Below is a small trained network, with its code and all its weights. Each question gives an input and a class and asks what happens when units are switched off, that is, made to give their printed mean instead of their output.

import numpy as np


def w(rows, s, z=0):
    codes = np.array(rows[::2]) - 128.0
    scale = np.full(codes.shape[1], s)
    scale[-1] = z or s
    return codes * scale


def f(y):
    return np.maximum(y, 0)


def log_softmax(a):
    a = a - a.max(-1, keepdims=True)
    return a - np.log(np.exp(a).sum(-1, keepdims=True))


def net(x, mask):
    res = np.array(x, float).reshape(1, 5) / 4 @ E
    y = f(res @ A[0][:, :-1].T + A[0][:, -1])
    res = res + np.where(mask, y, B[0][:, -1]) @ B[0][:, :-1]
    return log_softmax(res[-1] @ U[:, :-1].T + U[:, -1])


A, B = {}, {}
E = w([
[138,158,133,145,73,204,246,65,76,199],'x0',
[208,153,110,186,110,95,42,154,97,162],'x1',
[165,81,181,158,133,135,124,151,180,125],'x2',
[135,184,191,101,175,71,149,95,144,170],'x3',
[192,149,95,79,68,156,130,156,117,76],'x4',
],0.011)
A[0] = w([
[163,223,151,116,138,151,185,41,43,112,108],'n0',
[49,164,141,73,205,159,141,77,124,91,114],'n1',
[166,179,146,120,211,90,143,134,120,191,253],'n2',
[129,182,63,91,92,155,217,65,152,146,104],'n3',
[2,46,135,96,164,155,146,122,138,97,122],'n4',
[251,135,70,84,57,219,95,153,117,99,166],'n5',
[193,202,161,156,91,110,128,131,83,138,121],'n6',
],0.0087,0.0056)
B[0] = w([
[146,135,128,170,109,111,2,102,78,134,216],'n0',
[56,88,83,70,50,141,181,160,160,158,191],'n1',
[27,129,81,184,88,109,94,69,130,194,220],'n2',
[218,112,85,166,103,119,79,119,79,114,214],'n3',
[37,53,176,157,46,80,168,101,77,198,205],'n4',
[134,6,173,98,25,197,171,218,81,48,245],'n5',
[151,69,110,79,36,88,140,71,2,118,186],'n6',
],0.0092,0.012)
U = w([
[134,164,154,187,128,202,199,103,162,202,159],'0',
[196,235,101,71,181,178,182,154,158,131,48],'1',
[55,223,9,3,154,114,120,154,190,122,94],'2',
[130,95,87,182,161,51,22,142,98,148,254],'3',
[183,150,118,83,217,221,138,131,138,107,37],'4',
[193,76,68,121,130,203,137,226,113,1,177],'5',
[212,111,141,145,200,107,135,177,107,59,53],'6',
[79,65,180,73,92,151,239,141,64,156,17],'7',
],0.008,0.0047)

Each question gives the input, the list of numbers given to net, and the class t.
The units are the neurons (one row each of A and B). Each row of codes is followed by its name. A weight is (code - 128) times the scale printed after its matrix; where a second scale follows, it is the last column's (A, B and U).
mask holds one flag per neuron, in row order. A switched-off neuron (its flag False) gives its mean, the last column of its row in B, instead of its output. The means were averaged over made-up inputs and are rounded, as every weight is.
A unit's drop is (log p(t) with every unit on - log p(t) with that unit switched off) / (log p(t) with every unit on - log p(t) with every unit switched off).
The circuit of an input: a set's keep is (log p(t) with only the set's units on - log p(t) with every unit switched off) / (log p(t) with every unit on - log p(t) with every unit switched off). Starting from all 7 units, units are removed one at a time, each time the one whose removal leaves the highest keep (on an exact tie, the one counted first), for as long as the keep stays at least 0.8.
units of the circuit, in order: the units of the circuit, biggest drop first
unit that matters most: the unit with the biggest drop
top k neurons: the k neurons with the biggest drops, biggest first
drop when u is switched off: that unit's drop, to one decimal
input [8,-3,-7,6,8], class 3: unit that matters most => n0
input [-4,-5,-3,8,-1], class 2: units of the circuit, in order => (n5 n1)
input [-2,-2,7,8,0], class 0: units of the circuit, in order => (n0 n5 n6)
input [8,1,3,-6,-5], class 0: units of the circuit, in order => (n5 n6)
input [0,-8,-4,8,7], class 3: top 2 neurons => (n0 n3)
input [-2,-1,-2,8,-1], class 2: units of the circuit, in order => (n1 n5 n4)
input [7,0,-5,-7,-3], class 5: units of the circuit, in order => (n2 n3)
input [2,1,3,-2,-1], class 5: top 3 neurons => (n4 n2 n1)
input [7,8,-6,3,6], class 5: top 4 neurons => (n5 n4 n3 n0)
input [2,3,3,-1,-7], class 0: top 3 neurons => (n0 n3 n6)
input [-4,-4,6,-5,-1], class 7: top 2 neurons => (n4 n0)
input [1,-4,-4,5,6], class 3: top 3 neurons => (n0 n3 n5)
input [-4,4,8,5,5], class 5: top 3 neurons => (n4 n0 n5)
input [-7,5,1,0,4], class 5: unit that matters most => n5
input [3,3,3,-5,-1], class 5: top 2 neurons => (n4 n2)
input [-8,-6,3,7,-2], class 7: top 3 neurons => (n4 n1 n0)
input [-8,-6,-8,8,-7], class 7: top 2 neurons => (n4 n1)
input [6,4,-1,2,1], class 3: drop when n1 is switched off => 0.0
input [7,-4,6,8,-3], class 3: drop when n0 is switched off => 0.4
input [8,1,6,1,-8], class 0: drop when n2 is switched off => -0.1
input [4,3,2,8,-8], class 3: drop when n0 is switched off => 0.1
input [-6,0,-6,6,-7], class 2: unit that matters most => n1
